Here is a tiny trained network, its code and every weight. The questions are about switching its units off for an input and a target symbol, where a switched-off unit gives its printed mean instead of its output.

import numpy as np


def w(rows, s, z=0):
    codes = np.array(rows[::2]) - 128.0
    scale = np.full(codes.shape[1], s)
    scale[-1] = z or s
    return codes * scale


def f(y):
    return y / 2 * (1 + np.tanh(0.7978845608 * (y + 0.044715 * y**3)))


def softmax(a):
    e = np.exp(a - a.max(-1, keepdims=True))
    return e / e.sum(-1, keepdims=True)


def log_softmax(a):
    a = a - a.max(-1, keepdims=True)
    return a - np.log(np.exp(a).sum(-1, keepdims=True))


def net(x, mask):
    ids = ['Θαημξτφ'.index(c) for c in x.split()]
    T = len(ids)
    res = E[ids] + P[:T]
    q, k, v = (res @ M[0].T for M in (Q, K, V))
    z = softmax(np.where(np.tri(T) > 0, q @ k.T / 4**0.5, -1e9)) @ v
    res = res + np.where(mask[0], z, O[0][:, -1]) @ O[0][:, :-1]
    y = f(res @ A[0][:, :-1].T + A[0][:, -1])
    res = res + np.where(mask[1:9], y, B[0][:, -1]) @ B[0][:, :-1]
    return log_softmax(res[-1] @ U[:, :-1].T + U[:, -1])


Q, K, V, O, A, B = {}, {}, {}, {}, {}, {}
E = w([
[106,153,87,120,101,197],'Θ',
[158,76,160,142,180,189],'α',
[4,128,159,117,76,140],'η',
[147,119,204,58,126,136],'μ',
[127,174,184,70,140,181],'ξ',
[117,105,177,151,113,156],'τ',
[99,128,148,88,218,84],'φ',
],0.014)
P = w([
[129,28,2,149,113,88],'0',
[154,212,115,162,191,131],'1',
[157,182,175,133,131,187],'2',
[120,179,171,136,127,159],'3',
[114,172,168,174,123,210],'4',
[94,166,174,140,138,162],'5',
[99,162,197,136,102,165],'6',
[112,154,211,125,87,183],'7',
[94,172,205,138,89,194],'8',
[108,145,189,122,123,197],'9',
[79,161,215,170,93,188],'10',
[99,143,183,141,126,221],'11',
[95,152,227,122,106,191],'12',
],0.0066)
Q[0] = w([
[251,170,25,191,61,44],'h0',
[143,61,145,180,108,79],'h0',
[196,96,92,155,157,176],'h0',
[229,224,121,90,188,87],'h0',
],0.012)
K[0] = w([
[87,237,247,154,182,139],'h0',
[128,242,83,114,120,128],'h0',
[100,152,140,63,196,96],'h0',
[109,100,124,218,234,220],'h0',
],0.012)
V[0] = w([
[188,99,197,68,111,197],'h0',
[107,124,168,8,198,98],'h0',
[8,219,74,69,158,244],'h0',
[215,131,38,182,242,189],'h0',
],0.014)
O[0] = w([
[174,238,99,145,145,138,167],'h0',
[140,190,171,107,113,4,122],'h0',
[222,125,171,48,2,154,157],'h0',
[132,104,154,231,2,144,254],'h0',
],0.013,0.0081)
A[0] = w([
[77,97,192,92,81,175,58],'n0',
[133,167,150,164,145,63,254],'n1',
[111,189,116,110,170,98,114],'n2',
[41,154,120,75,69,83,128],'n3',
[159,113,254,116,202,176,120],'n4',
[101,163,46,181,148,191,224],'n5',
[31,189,94,86,105,194,96],'n6',
[100,199,157,227,109,120,78],'n7',
],0.0075,0.0026)
B[0] = w([
[97,120,31,224,175,65,195],'n0',
[96,129,121,222,63,181,163],'n1',
[151,118,22,218,62,78,132],'n2',
[61,93,91,87,223,63,140],'n3',
[153,56,177,232,73,134,174],'n4',
[143,250,194,53,114,184,198],'n5',
[115,132,150,78,152,2,145],'n6',
[214,6,153,98,141,59,247],'n7',
],0.0085,0.014)
U = w([
[87,89,94,106,38,162,16],'Θ',
[194,101,218,176,137,118,215],'α',
[197,51,121,69,175,97,55],'η',
[180,134,90,158,160,79,3],'μ',
[136,173,166,34,3,97,163],'ξ',
[41,152,180,117,128,184,107],'τ',
[13,102,209,100,38,54,79],'φ',
],0.0046,0.0033)

Each question gives the input, a string of symbols that net reads in full, and the target symbol t.
The units are the heads (4 rows each of Q, K, V and O) and the neurons (one row each of A and B). Each row of codes is followed by its name. A weight is (code - 128) times the scale printed after its matrix; where a second scale follows, it is the last column's (O, A, B and U).
mask holds one flag per unit, heads first, then neurons. A switched-off unit (its flag False) gives its mean, the last column of its rows in O or B, instead of its output. The means were averaged over made-up inputs and are rounded, as every weight is.
A unit's drop is (log p(t) with every unit on - log p(t) with that unit switched off) / (log p(t) with every unit on - log p(t) with every unit switched off).
The circuit of an input: a set's keep is (log p(t) with only the set's units on - log p(t) with every unit switched off) / (log p(t) with every unit on - log p(t) with every unit switched off). Starting from all 9 units, units are removed one at a time, each time the one whose removal leaves the highest keep (on an exact tie, the one counted first), for as long as the keep stays at least 0.8.
units of the circuit, in order: the units of the circuit, biggest drop first
k most important neurons: the k neurons with the biggest drops, biggest first
drop when u is switched off: that unit's drop, to one decimal
input Θ τ μ μ, target Θ: units of the circuit, in order => [h0; n7; n0]
input φ Θ η μ ξ Θ, target φ: 2 most important neurons => [n3; n5]
input φ φ μ α α μ, target φ: units of the circuit, in order => [h0; n3]
input Θ φ η, target Θ: units of the circuit, in order => [h0; n0]
input η α η η μ ξ φ α μ Θ, target η: 2 most important neurons => [n5; n1]
input τ η α α α ξ ξ α α η α τ η, target τ: 2 most important neurons => [n7; n5]
input τ α α α α ξ η ξ φ τ ξ, target τ: most important neuron => [n7]
input μ α ξ η ξ α η α ξ α α φ φ, target μ: 2 most important neurons => [n2; n5]
input ξ η τ, target ξ: 2 most important neurons => [n7; n0]
input ξ ξ Θ μ α α φ, target ξ: 3 most important neurons => [n0; n4; n7]
input μ η α α ξ μ, target μ: 2 most important neurons => [n2; n5]
input η ξ η ξ φ, target η: drop when h0 is switched off => 1.1
input η η τ, target η: drop when h0 is switched off => 0.9
input φ μ μ, target φ: drop when n0 is switched off => 0.0
input ξ α τ τ φ Θ φ, target ξ: 3 most important neurons => [n7; n0; n4]
input ξ α ξ μ α, target ξ: 2 most important neurons => [n0; n7]
